Below are the code and all the weights of a small trained network. Each question names an input and a target symbol and asks about switching units off, where a switched-off unit gives its printed mean instead of its output.

import numpy as np


def w(rows, s, z=0):
    codes = np.array(rows[::2]) - 128.0
    scale = np.full(codes.shape[1], s)
    scale[-1] = z or s
    return codes * scale


def norm(h):
    return h / np.sqrt((h * h).mean(-1, keepdims=True) + 1e-5)


def f(y):
    return y / 2 * (1 + np.tanh(0.7978845608 * (y + 0.044715 * y**3)))


def softmax(a):
    e = np.exp(a - a.max(-1, keepdims=True))
    return e / e.sum(-1, keepdims=True)


def log_softmax(a):
    a = a - a.max(-1, keepdims=True)
    return a - np.log(np.exp(a).sum(-1, keepdims=True))


def net(x, mask):
    ids = ['αγδεζθξπστ'.index(c) for c in x.split()]
    T = len(ids)
    res = E[ids] + P[:T]
    r = norm(res)
    for j in range(2):
        rows = slice(3 * j, 3 * j + 3)
        q, k, v = (r @ M[0][rows].T for M in (Q, K, V))
        z = softmax(np.where(np.tri(T) > 0, q @ k.T / 3**0.5, -1e9)) @ v
        o = O[0][rows]
        res = res + np.where(mask[j], z, o[:, -1]) @ o[:, :-1]
    y = f(norm(res) @ A[0][:, :-1].T + A[0][:, -1])
    res = res + np.where(mask[2:14], y, B[0][:, -1]) @ B[0][:, :-1]
    return log_softmax(norm(res)[-1] @ U[:, :-1].T + U[:, -1])


Q, K, V, O, A, B = {}, {}, {}, {}, {}, {}
E = w([
[103,152,57,140,75],'α',
[133,119,34,126,105],'γ',
[110,139,87,125,49],'δ',
[135,131,104,49,11],'ε',
[124,149,79,83,100],'ζ',
[122,113,71,122,49],'θ',
[130,172,63,1,151],'ξ',
[127,164,35,66,169],'π',
[98,173,75,93,94],'σ',
[76,143,77,145,101],'τ',
],0.0087)
P = w([
[197,135,213,184,183],'0',
[37,111,157,72,145],'1',
[178,128,91,151,20],'2',
[43,98,166,80,126],'3',
[125,131,41,190,97],'4',
[46,103,166,68,135],'5',
[128,148,31,170,76],'6',
[45,103,167,71,131],'7',
[120,156,15,162,95],'8',
[45,104,165,69,136],'9',
[99,164,2,164,120],'10',
],0.0087)
Q[0] = w([
[2,127,167,46,127],'H1',
[145,153,92,105,130],'H1',
[35,131,131,200,93],'H1',
[36,73,158,99,84],'H2',
[48,115,146,86,135],'H2',
[87,151,106,169,132],'H2',
],0.011)
K[0] = w([
[205,199,244,159,189],'H1',
[137,154,121,86,101],'H1',
[80,92,211,194,83],'H1',
[252,127,254,156,112],'H2',
[247,174,172,193,191],'H2',
[147,155,58,162,129],'H2',
],0.0071)
V[0] = w([
[118,55,174,2,203],'H1',
[65,93,131,40,234],'H1',
[44,142,142,140,231],'H1',
[156,13,131,172,153],'H2',
[100,175,106,148,205],'H2',
[113,170,254,75,96],'H2',
],0.0064)
O[0] = w([
[80,44,142,172,32,60],'H1',
[40,144,170,210,45,9],'H1',
[75,247,157,122,84,3],'H1',
[92,125,43,104,1,58],'H2',
[157,161,170,150,68,81],'H2',
[59,9,247,66,177,180],'H2',
],0.0064,0.0039)
A[0] = w([
[133,85,96,196,131,85],'N1',
[164,144,177,81,113,254],'N2',
[130,50,184,133,121,142],'N3',
[79,150,159,137,41,142],'N4',
[115,105,100,46,118,130],'N5',
[253,187,77,163,105,204],'N6',
[95,105,114,86,125,157],'N7',
[185,112,144,133,116,221],'N8',
[114,70,96,106,119,203],'N9',
[69,200,179,120,85,77],'N10',
[111,150,137,73,183,121],'N11',
[138,106,106,109,70,98],'N12',
],0.013,0.0044)
B[0] = w([
[175,130,134,125,144,140],'N1',
[139,100,102,236,210,180],'N2',
[103,190,88,132,194,166],'N3',
[194,120,162,106,142,145],'N4',
[99,134,104,135,53,224],'N5',
[120,131,122,144,241,254],'N6',
[96,151,138,125,96,182],'N7',
[158,174,109,112,255,156],'N8',
[124,167,173,120,119,212],'N9',
[185,158,101,90,164,137],'N10',
[176,84,180,197,72,186],'N11',
[98,127,106,136,123,151],'N12',
],0.0089,0.0098)
U = w([
[226,118,110,175,241,248],'α',
[36,178,2,145,159,107],'γ',
[205,25,99,114,134,2],'δ',
[25,13,127,100,174,13],'ε',
[53,106,118,187,94,146],'ζ',
[157,48,31,96,88,96],'θ',
[92,186,199,99,142,168],'ξ',
[228,160,124,95,111,115],'π',
[132,58,165,236,125,211],'σ',
[165,137,78,226,60,246],'τ',
],0.0082,0.0016)

Each question gives the input, a string of symbols that net reads in full, and the target symbol t.
The units are the heads (3 rows each of Q, K, V and O) and the neurons (one row each of A and B). Each row of codes is followed by its name. A weight is (code - 128) times the scale printed after its matrix; where a second scale follows, it is the last column's (O, A, B and U).
mask holds one flag per unit, heads first, then neurons. A switched-off unit (its flag False) gives its mean, the last column of its rows in O or B, instead of its output. The means were averaged over made-up inputs and are rounded, as every weight is.
A unit's drop is (log p(t) with every unit on - log p(t) with that unit switched off) / (log p(t) with every unit on - log p(t) with every unit switched off).
The circuit of an input: a set's keep is (log p(t) with only the set's units on - log p(t) with every unit switched off) / (log p(t) with every unit on - log p(t) with every unit switched off). Starting from the 12 units with the biggest drops (on a tie, the unit counted first), units are removed one at a time, each time the one whose removal leaves the highest keep (on an exact tie, the one counted first), for as long as the keep stays at least 0.8.
units of the circuit, in order: the units of the circuit, biggest drop first
most important unit: the unit with the biggest drop
k most important neurons: the k neurons with the biggest drops, biggest first
heads that matter: for each layer, one digit per head in row order, 1 if its drop is at least 0.15 and else 0, layers parted by /
drop of u: that unit's drop, to one decimal
input σ σ ε ε ε θ ε γ δ ξ, target σ: units of the circuit, in order : N11; N2; N6; N5
input δ ε σ σ, target δ: 2 most important neurons : N11; N6
input δ θ σ ε ε ε ξ γ θ γ, target δ: most important unit : H1
input ξ σ α α σ ξ ε α ε σ, target ξ: heads that matter : 10
input θ ξ ε ξ, target θ: 3 most important neurons : N6; N5; N11
input π θ π ε ε ε, target π: 3 most important neurons : N4; N10; N6
input ε ξ ξ ζ, target ε: units of the circuit, in order : N6; H2
input ε ε ε, target γ: heads that matter : 01
input τ γ ε ε τ ξ δ θ, target τ: 3 most important neurons : N11; N2; N6
input α ξ ξ, target γ: units of the circuit, in order : H1; N11
input σ ε σ ξ ε α, target σ: heads that matter : 11
input π γ σ γ ε σ θ σ, target π: 3 most important neurons : N4; N10; N6
input π ε ξ δ ξ ζ ε ξ, target π: 2 most important neurons : N10; N4
input ξ ξ θ σ τ ε γ δ τ π, target ξ: units of the circuit, in order : H1; N4; N10; N6
input τ α ε γ σ τ γ γ, target τ: most important unit : N11
input σ ε ξ θ σ γ, target σ: 3 most important neurons : N11; N6; N2
input δ γ α ε δ ε, target δ: 4 most important neurons : N6; N11; N2; N5
input τ τ ξ ζ ε ζ, target τ: 4 most important neurons : N11; N6; N2; N5
input τ ε τ ε ε ε ε ε θ ε, target τ: 2 most important neurons : N2; N6
input γ ε τ ξ ε ξ τ ξ π ζ, target γ: units of the circuit, in order : H2
input θ ε π ξ ε ε, target θ: drop of H2 : 0.6
input γ δ τ ξ α π, target γ: drop of N5 : 0.1
input ε α ξ ε ε σ, target ε: drop of H2 : 0.5
